Below are the code and all the weights of a small trained network. Each question names an input and a class and asks about switching units off, where a switched-off unit gives its printed mean instead of its output.

import numpy as np


def w(rows, s, z=0):
    codes = np.array(rows[::2]) - 128.0
    scale = np.full(codes.shape[1], s)
    scale[-1] = z or s
    return codes * scale


def f(y):
    return y / 2 * (1 + np.tanh(0.7978845608 * (y + 0.044715 * y**3)))


def log_softmax(a):
    a = a - a.max(-1, keepdims=True)
    return a - np.log(np.exp(a).sum(-1, keepdims=True))


def net(x, mask):
    res = np.array(x, float).reshape(1, 4) / 4 @ E
    y = f(res @ A[0][:, :-1].T + A[0][:, -1])
    res = res + np.where(mask, y, B[0][:, -1]) @ B[0][:, :-1]
    return log_softmax(res[-1] @ U[:, :-1].T + U[:, -1])


A, B = {}, {}
E = w([
[254,226,174,183,164,112],'x0',
[93,197,118,194,25,96],'x1',
[129,120,134,127,124,123],'x2',
[146,37,65,215,174,88],'x3',
],0.0076)
A[0] = w([
[172,73,160,72,206,155,38],'n0',
[159,92,127,45,193,171,75],'n1',
[145,86,31,179,158,18,120],'n2',
[30,60,68,62,86,115,60],'n3',
[148,99,138,20,213,127,49],'n4',
[92,159,112,170,44,86,119],'n5',
[101,183,218,4,63,155,66],'n6',
[6,68,81,72,96,172,90],'n7',
[111,161,113,151,1,34,80],'n8',
[134,31,63,252,127,158,5],'n9',
],0.0064,0.0025)
B[0] = w([
[180,118,118,156,93,165,180],'n0',
[159,58,77,136,84,168,186],'n1',
[75,134,154,168,190,124,205],'n2',
[227,179,167,159,144,90,234],'n3',
[168,72,105,139,93,176,191],'n4',
[159,93,80,123,77,174,184],'n5',
[45,97,167,254,214,186,234],'n6',
[203,182,168,144,126,71,253],'n7',
[160,72,87,150,59,172,200],'n8',
[78,115,177,200,144,175,193],'n9',
],0.009,0.005)
U = w([
[21,111,193,167,194,167,72],'0',
[221,188,183,114,143,50,87],'1',
[143,67,1,99,56,198,74],'2',
[96,135,112,93,145,110,254],'3',
[41,138,65,5,153,58,141],'4',
],0.0098,0.007)

Each question gives the input, the list of numbers given to net, and the class t.
The units are the neurons (one row each of A and B). Each row of codes is followed by its name. A weight is (code - 128) times the scale printed after its matrix; where a second scale follows, it is the last column's (A, B and U).
mask holds one flag per neuron, in row order. A switched-off neuron (its flag False) gives its mean, the last column of its row in B, instead of its output. The means were averaged over made-up inputs and are rounded, as every weight is.
A unit's drop is (log p(t) with every unit on - log p(t) with that unit switched off) / (log p(t) with every unit on - log p(t) with every unit switched off).
The circuit of an input: a set's keep is (log p(t) with only the set's units on - log p(t) with every unit switched off) / (log p(t) with every unit on - log p(t) with every unit switched off). Starting from all 10 units, units are removed one at a time, each time the one whose removal leaves the highest keep (on an exact tie, the one counted first), for as long as the keep stays at least 0.8.
circuit, biggest first: the units of the circuit, biggest drop first
unit that matters most: the unit with the biggest drop
top k neurons: the k neurons with the biggest drops, biggest first
drop of u: that unit's drop, to one decimal
input [-1,-3,-2,-2], class 4: circuit, biggest first => (n8 n9 n3 n6)
input [3,5,-5,6], class 0: unit that matters most => n2
input [7,8,6,6], class 2: circuit, biggest first => (n8 n5)
input [-8,-1,1,4], class 1: circuit, biggest first => (n3 n7)
input [5,6,-3,7], class 0: top 2 neurons => (n2 n9)
input [-7,1,5,6], class 1: top 2 neurons => (n3 n7)
input [5,1,-3,-5], class 0: circuit, biggest first => (n6 n7)
input [-4,0,-1,-2], class 1: circuit, biggest first => (n7 n3 n9)
input [3,-4,1,2], class 2: top 3 neurons => (n7 n3 n6)
input [2,4,-2,1], class 2: circuit, biggest first => (n7 n6)
input [2,-5,0,-2], class 2: circuit, biggest first => (n7 n1 n2)
input [0,2,2,7], class 0: top 2 neurons => (n9 n2)
input [0,-5,-5,-3], class 2: top 3 neurons => (n1 n4 n2)
input [0,0,3,8], class 0: unit that matters most => n9
input [-8,8,6,-2], class 1: top 4 neurons => (n7 n3 n1 n4)
input [-2,-8,-6,-6], class 2: top 2 neurons => (n1 n4)
input [1,-3,-3,3], class 4: top 2 neurons => (n6 n3)
input [-2,-2,3,0], class 4: top 3 neurons => (n6 n8 n9)
input [-7,3,-6,-8], class 0: drop of n7 => -0.2
input [-4,4,-1,-8], class 0: drop of n6 => 2.5
input [-8,7,-6,-3], class 1: drop of n3 => 0.7
